Below are the code and all the weights of a small trained network. Each question names an input and a class and asks about switching units off, where a switched-off unit gives its printed mean instead of its output.

import numpy as np


def w(rows, s, z=0):
    codes = np.array(rows[::2]) - 128.0
    scale = np.full(codes.shape[1], s)
    scale[-1] = z or s
    return codes * scale


def f(y):
    return np.maximum(y, 0)


def log_softmax(a):
    a = a - a.max(-1, keepdims=True)
    return a - np.log(np.exp(a).sum(-1, keepdims=True))


def net(x, mask):
    res = np.array(x, float).reshape(1, 6) / 4 @ E
    y = f(res @ A[0][:, :-1].T + A[0][:, -1])
    res = res + np.where(mask, y, B[0][:, -1]) @ B[0][:, :-1]
    return log_softmax(res[-1] @ U[:, :-1].T + U[:, -1])


A, B = {}, {}
E = w([
[150,130,119,120,134,142,135,122],'x0',
[167,93,128,205,76,95,252,214],'x1',
[168,81,220,65,117,147,85,202],'x2',
[99,88,36,16,119,67,180,147],'x3',
[107,21,52,155,117,188,46,132],'x4',
[106,139,123,129,130,129,126,147],'x5',
],0.011)
A[0] = w([
[170,96,177,75,154,150,88,241,87],'n1',
[128,195,160,198,193,186,60,136,108],'n2',
[80,139,170,48,177,131,59,53,101],'n3',
[109,159,120,64,155,154,74,109,141],'n4',
[153,124,41,203,177,129,213,121,101],'n5',
[95,149,78,160,91,116,136,126,174],'n6',
[140,87,64,48,100,66,150,123,102],'n7',
[126,185,111,144,166,105,172,89,126],'n8',
[114,192,168,108,123,73,172,91,139],'n9',
[96,116,43,62,185,66,141,162,78],'n10',
[103,67,99,144,194,152,125,162,80],'n11',
[186,126,114,201,86,165,155,203,161],'n12',
[150,184,192,75,164,89,171,159,86],'n13',
[110,163,104,162,104,95,149,59,156],'n14',
[76,122,96,172,105,151,135,80,83],'n15',
[156,140,133,150,155,91,203,169,53],'n16',
[122,61,27,187,83,154,91,93,69],'n17',
[172,54,182,71,123,140,134,164,159],'n18',
[152,47,84,149,122,192,104,165,16],'n19',
[84,123,63,14,155,84,142,134,80],'n20',
[136,120,194,54,113,178,106,229,153],'n21',
[166,87,124,185,63,64,156,242,135],'n22',
[117,31,73,152,105,146,50,139,8],'n23',
[60,160,61,171,186,108,148,77,114],'n24',
[119,157,116,179,85,126,132,52,96],'n25',
[165,168,191,255,163,203,83,135,167],'n26',
[124,145,57,166,166,167,185,61,224],'n27',
[81,52,90,180,143,175,125,188,26],'n28',
[49,180,145,79,242,132,84,52,136],'n29',
],0.0095,0.0012)
B[0] = w([
[83,84,222,125,198,156,144,132,211],'n1',
[52,184,137,51,8,178,180,113,209],'n2',
[112,120,31,231,135,128,188,33,237],'n3',
[152,145,65,179,109,173,198,64,204],'n4',
[75,75,105,144,168,138,110,69,212],'n5',
[90,80,147,214,217,145,117,110,174],'n6',
[96,142,154,3,15,160,94,126,220],'n7',
[90,159,176,142,173,98,95,198,182],'n8',
[189,201,137,178,131,101,72,223,193],'n9',
[97,130,134,68,75,128,117,173,225],'n10',
[186,170,155,119,100,88,126,131,170],'n11',
[135,128,84,154,86,190,215,18,209],'n12',
[178,213,126,167,194,54,117,211,199],'n13',
[137,74,191,97,192,137,48,145,183],'n14',
[176,86,195,101,144,148,75,127,178],'n15',
[188,149,78,240,112,148,172,99,192],'n16',
[163,186,160,141,115,126,84,242,221],'n17',
[62,117,190,124,187,189,107,124,197],'n18',
[177,169,110,170,129,52,95,203,198],'n19',
[110,153,190,62,16,69,155,77,236],'n20',
[87,19,211,185,251,207,104,159,213],'n21',
[163,46,7,139,73,169,185,71,240],'n22',
[201,175,77,150,172,103,54,145,216],'n23',
[76,40,240,163,183,156,150,117,213],'n24',
[83,95,189,148,101,145,121,105,175],'n25',
[11,194,132,37,30,106,86,151,235],'n26',
[100,47,247,117,168,135,73,172,205],'n27',
[214,194,103,153,146,140,136,167,195],'n28',
[191,110,40,245,175,117,234,105,247],'n29',
],0.0062,0.014)
U = w([
[91,17,186,113,213,162,102,147,253],'0',
[154,90,18,153,111,153,185,68,77],'1',
[77,153,134,26,3,136,119,134,139],'2',
[231,208,112,145,166,77,73,223,24],'3',
],0.012,0.00062)

Each question gives the input, the list of numbers given to net, and the class t.
The units are the neurons (one row each of A and B). Each row of codes is followed by its name. A weight is (code - 128) times the scale printed after its matrix; where a second scale follows, it is the last column's (A, B and U).
mask holds one flag per neuron, in row order. A switched-off neuron (its flag False) gives its mean, the last column of its row in B, instead of its output. The means were averaged over made-up inputs and are rounded, as every weight is.
A unit's drop is (log p(t) with every unit on - log p(t) with that unit switched off) / (log p(t) with every unit on - log p(t) with every unit switched off).
The circuit of an input: a set's keep is (log p(t) with only the set's units on - log p(t) with every unit switched off) / (log p(t) with every unit on - log p(t) with every unit switched off). Starting from the 12 units with the biggest drops (on a tie, the unit counted first), units are removed one at a time, each time the one whose removal leaves the highest keep (on an exact tie, the one counted first), for as long as the keep stays at least 0.8.
circuit, biggest first: the units of the circuit, biggest drop first
unit that matters most: the unit with the biggest drop
k most important neurons: the k neurons with the biggest drops, biggest first
drop of u: that unit's drop, to one decimal
input [8,-7,-7,1,-7,8], class 0: 2 most important neurons -> n24, n27
input [0,8,-1,-8,-4,0], class 1: circuit, biggest first -> n12
input [-7,6,1,3,8,-8], class 3: 3 most important neurons -> n17, n19, n23
input [5,4,0,-6,-6,6], class 2: 2 most important neurons -> n26, n2
input [4,4,-5,-6,-1,8], class 2: 2 most important neurons -> n26, n21
input [-5,-7,6,-3,-1,-5], class 1: 3 most important neurons -> n3, n29, n4
input [3,3,2,-5,-5,-7], class 2: 3 most important neurons -> n26, n29, n23
input [-1,1,-4,-7,5,5], class 2: 2 most important neurons -> n26, n2
input [-6,1,-2,6,-8,1], class 3: 2 most important neurons -> n13, n9
input [8,5,8,8,-4,-2], class 0: 4 most important neurons -> n21, n1, n18, n26
input [8,-6,4,-6,-1,-7], class 1: 2 most important neurons -> n3, n29
input [-4,8,6,-7,2,-4], class 1: 2 most important neurons -> n22, n12
input [-8,-6,0,-2,-8,-2], class 3: 4 most important neurons -> n9, n13, n22, n12
input [6,7,-6,8,8,0], class 2: circuit, biggest first -> n7
input [6,-5,-3,-8,-3,-7], class 2: 2 most important neurons -> n26, n2
input [-3,6,6,8,8,0], class 2: 2 most important neurons -> n7, n22
input [-3,-5,-2,-6,7,7], class 3: drop of n29 -> 0.2
input [1,-6,-5,-8,-3,1], class 2: drop of n2 -> 1.3
input [1,2,-6,-4,7,-1], class 3: drop of n28 -> 0.4
input [5,6,-5,7,-8,-5], class 3: drop of n26 -> 0.3
input [6,7,-7,3,-4,8], class 0: unit that matters most -> n27
